Below is a small trained network, with its code and all its weights. Each question gives an input and a class and asks what happens when units are switched off, that is, made to give their printed mean instead of their output.

import numpy as np


def w(rows, s, z=0):
    codes = np.array(rows[::2]) - 128.0
    scale = np.full(codes.shape[1], s)
    scale[-1] = z or s
    return codes * scale


def f(y):
    return np.maximum(y, 0)


def log_softmax(a):
    a = a - a.max(-1, keepdims=True)
    return a - np.log(np.exp(a).sum(-1, keepdims=True))


def net(x, mask):
    res = np.array(x, float).reshape(1, 4) / 4 @ E
    y = f(res @ A[0][:, :-1].T + A[0][:, -1])
    res = res + np.where(mask, y, B[0][:, -1]) @ B[0][:, :-1]
    return log_softmax(res[-1] @ U[:, :-1].T + U[:, -1])


A, B = {}, {}
E = w([
[94,105,151,152,99,119,175,171,93,67],'x0',
[136,103,93,149,129,181,202,132,146,135],'x1',
[202,132,181,165,245,137,107,123,186,131],'x2',
[108,103,181,46,106,101,119,79,174,71],'x3',
],0.012)
A[0] = w([
[179,93,150,98,158,131,112,91,187,142,235],'n1',
[175,87,161,158,179,47,121,121,119,40,170],'n2',
[115,94,172,83,170,127,79,149,181,52,62],'n3',
[121,123,4,2,32,126,75,124,120,125,253],'n4',
[114,72,78,180,44,204,201,136,113,104,234],'n5',
[120,133,120,155,209,88,95,135,116,132,166],'n6',
[129,138,112,64,107,125,104,91,150,130,181],'n7',
[193,166,130,197,152,76,59,184,41,171,196],'n8',
],0.0094,0.0029)
B[0] = w([
[49,209,75,105,136,161,125,49,202,199,207],'n1',
[118,197,110,40,91,193,157,56,102,92,206],'n2',
[151,101,171,141,123,165,204,43,82,88,198],'n3',
[208,180,100,103,151,93,171,122,143,196,251],'n4',
[189,238,88,190,78,122,203,182,100,139,243],'n5',
[183,203,69,94,144,147,134,94,115,135,188],'n6',
[114,150,162,145,170,80,107,83,195,118,177],'n7',
[160,149,7,175,110,141,168,188,2,230,234],'n8',
],0.0082,0.012)
U = w([
[113,78,182,93,114,70,136,135,246,152,86],'0',
[151,127,97,202,94,147,166,202,68,127,218],'1',
[66,1,210,161,181,100,95,190,119,55,5],'2',
[17,76,147,32,86,224,167,74,89,9,17],'3',
],0.0067,0.0022)

Each question gives the input, the list of numbers given to net, and the class t.
The units are the neurons (one row each of A and B). Each row of codes is followed by its name. A weight is (code - 128) times the scale printed after its matrix; where a second scale follows, it is the last column's (A, B and U).
mask holds one flag per neuron, in row order. A switched-off neuron (its flag False) gives its mean, the last column of its row in B, instead of its output. The means were averaged over made-up inputs and are rounded, as every weight is.
A unit's drop is (log p(t) with every unit on - log p(t) with that unit switched off) / (log p(t) with every unit on - log p(t) with every unit switched off).
The circuit of an input: a set's keep is (log p(t) with only the set's units on - log p(t) with every unit switched off) / (log p(t) with every unit on - log p(t) with every unit switched off). Starting from all 8 units, units are removed one at a time, each time the one whose removal leaves the highest keep (on an exact tie, the one counted first), for as long as the keep stays at least 0.8.
circuit, biggest first: the units of the circuit, biggest drop first
top k neurons: the k neurons with the biggest drops, biggest first
drop when u is switched off: that unit's drop, to one decimal
input [7,2,-6,8], class 1: circuit, biggest first => [n5]
input [1,6,5,0], class 3: circuit, biggest first => [n8; n4]
input [-3,4,-8,8], class 0: top 3 neurons => [n8; n7; n4]
input [-4,-4,1,5], class 3: top 2 neurons => [n3; n5]
input [-4,-8,-3,7], class 0: top 2 neurons => [n4; n7]
input [5,0,0,2], class 3: top 2 neurons => [n8; n4]
input [-7,0,-2,0], class 0: top 2 neurons => [n8; n5]
input [2,-3,-4,1], class 0: drop when n8 is switched off => 0.8
input [-1,8,6,2], class 3: drop when n4 is switched off => 0.2
input [5,2,5,1], class 3: drop when n6 is switched off => 0.0
